Here is a tiny trained network, its code and every weight. The questions are about switching its units off for an input and a class, where a switched-off unit gives its printed mean instead of its output.

import numpy as np


def w(rows, s, z=0):
    codes = np.array(rows[::2]) - 128.0
    scale = np.full(codes.shape[1], s)
    scale[-1] = z or s
    return codes * scale


def norm(h):
    return h / np.sqrt((h * h).mean(-1, keepdims=True) + 1e-5)


def f(y):
    return np.maximum(y, 0)


def log_softmax(a):
    a = a - a.max(-1, keepdims=True)
    return a - np.log(np.exp(a).sum(-1, keepdims=True))


def net(x, mask):
    res = np.array(x, float).reshape(1, 5) / 4 @ E
    u = 0
    for l in range(2):
        y = f(norm(res) @ A[l][:, :-1].T + A[l][:, -1])
        res = res + np.where(mask[u : u + 12], y, B[l][:, -1]) @ B[l][:, :-1]
        u += 12
    return log_softmax(norm(res)[-1] @ U[:, :-1].T + U[:, -1])


A, B = {}, {}
E = w([
[129,131,128,124,122],'x0',
[78,164,76,142,212],'x1',
[141,55,115,2,192],'x2',
[185,88,19,163,148],'x3',
[207,191,129,96,137],'x4',
],0.0067)
A[0] = w([
[45,192,63,162,254,8],'L0N1',
[200,196,129,139,164,99],'L0N2',
[133,151,155,178,90,174],'L0N3',
[62,158,120,73,158,74],'L0N4',
[64,145,174,122,49,98],'L0N5',
[80,97,149,153,144,100],'L0N6',
[155,125,133,81,168,13],'L0N7',
[69,183,112,139,150,86],'L0N8',
[226,189,187,99,157,69],'L0N9',
[163,105,163,110,49,159],'L0N10',
[192,182,58,108,109,254],'L0N11',
[146,249,79,22,99,83],'L0N12',
],0.0095,0.0028)
B[0] = w([
[111,201,127,107,168,252],'L0N1',
[2,96,131,102,135,194],'L0N2',
[83,95,97,62,77,222],'L0N3',
[166,192,121,157,103,180],'L0N4',
[162,171,115,129,134,223],'L0N5',
[46,76,163,122,173,171],'L0N6',
[64,131,137,61,71,166],'L0N7',
[162,155,104,132,127,183],'L0N8',
[88,94,171,151,102,211],'L0N9',
[163,103,113,215,221,229],'L0N10',
[111,92,103,191,125,253],'L0N11',
[69,92,103,162,162,208],'L0N12',
],0.0073,0.0048)
A[1] = w([
[169,86,157,133,75,109],'L1N1',
[103,191,239,65,130,169],'L1N2',
[143,106,48,123,117,104],'L1N3',
[124,102,113,23,147,218],'L1N4',
[153,65,154,172,108,130],'L1N5',
[132,172,108,166,72,178],'L1N6',
[163,128,150,56,153,86],'L1N7',
[167,100,175,127,96,85],'L1N8',
[73,153,170,121,156,2],'L1N9',
[129,194,216,132,73,122],'L1N10',
[11,75,168,146,168,139],'L1N11',
[125,189,132,126,184,72],'L1N12',
],0.013,0.0035)
B[1] = w([
[61,251,123,124,226,157],'L1N1',
[194,51,6,167,128,197],'L1N2',
[229,46,161,89,110,172],'L1N3',
[29,156,188,214,64,188],'L1N4',
[125,240,83,89,200,181],'L1N5',
[76,71,238,85,84,174],'L1N6',
[44,91,187,179,126,146],'L1N7',
[91,204,45,152,217,147],'L1N8',
[135,127,97,125,122,165],'L1N9',
[111,50,105,154,163,175],'L1N10',
[254,181,189,47,86,250],'L1N11',
[140,126,157,159,155,161],'L1N12',
],0.0082,0.011)
U = w([
[72,186,76,202,243,56],'0',
[12,44,171,209,39,209],'1',
[209,2,53,206,132,78],'2',
[197,133,160,121,88,52],'3',
[162,99,126,168,138,252],'4',
],0.0092,0.002)

Each question gives the input, the list of numbers given to net, and the class t.
The units are the neurons (one row each of A and B). Each row of codes is followed by its name. A weight is (code - 128) times the scale printed after its matrix; where a second scale follows, it is the last column's (A, B and U).
mask holds one flag per neuron, layer by layer. A switched-off neuron (its flag False) gives its mean, the last column of its row in B, instead of its output. The means were averaged over made-up inputs and are rounded, as every weight is.
A unit's drop is (log p(t) with every unit on - log p(t) with that unit switched off) / (log p(t) with every unit on - log p(t) with every unit switched off).
The circuit of an input: a set's keep is (log p(t) with only the set's units on - log p(t) with every unit switched off) / (log p(t) with every unit on - log p(t) with every unit switched off). Starting from the 12 units with the biggest drops (on a tie, the unit counted first), units are removed one at a time, each time the one whose removal leaves the highest keep (on an exact tie, the one counted first), for as long as the keep stays at least 0.8.
units of the circuit, in order: the units of the circuit, biggest drop first
k most important neurons: the k neurons with the biggest drops, biggest first
k most important neurons of layer l: the k neurons of layer l with the biggest drops, biggest first
input [6,2,4,-6,6], class 2: units of the circuit, in order : [L1N2]
input [4,-8,-8,-3,-7], class 0: 3 most important neurons : [L1N1 L1N5 L0N10]
input [3,-5,7,-1,5], class 1: 3 most important neurons : [L1N4 L0N7 L1N7]
input [-5,4,-6,-4,-8], class 3: 3 most important neurons : [L1N11 L0N6 L1N4]
input [-4,-1,-3,-4,-5], class 3: 3 most important neurons : [L1N11 L0N6 L0N1]
input [0,3,-4,-2,1], class 1: 2 most important neurons of layer 0 : [L0N8 L0N10]
input [6,5,8,5,-8], class 1: units of the circuit, in order : [L1N4 L0N10]
input [7,-2,-2,-6,-8], class 3: 3 most important neurons : [L1N11 L0N6 L0N1]
input [-1,-5,-3,-6,-4], class 2: 3 most important neurons of layer 0 : [L0N11 L0N5 L0N12]
input [0,-6,-2,5,-2], class 0: 4 most important neurons of layer 1 : [L1N5 L1N1 L1N11 L1N2]
input [1,1,-6,4,1], class 1: 3 most important neurons of layer 1 : [L1N6 L1N11 L1N2]
input [-3,3,-6,2,5], class 1: units of the circuit, in order : [L1N6 L1N5]
input [3,-8,-1,8,-8], class 0: 2 most important neurons : [L1N5 L1N1]
input [5,4,7,-3,2], class 1: units of the circuit, in order : [L1N4]
input [0,1,5,-8,-6], class 2: units of the circuit, in order : [L1N2 L0N4]
input [-7,-8,-8,-6,3], class 0: 2 most important neurons : [L1N1 L1N8]
input [-7,3,4,-8,-3], class 2: 2 most important neurons : [L1N2 L0N4]
input [-6,4,3,4,-6], class 3: units of the circuit, in order : [L1N11 L1N2]
input [-7,-5,8,-6,4], class 1: 2 most important neurons : [L1N4 L1N7]
input [2,5,5,-7,2], class 2: most important neuron of layer 1 : [L1N2]
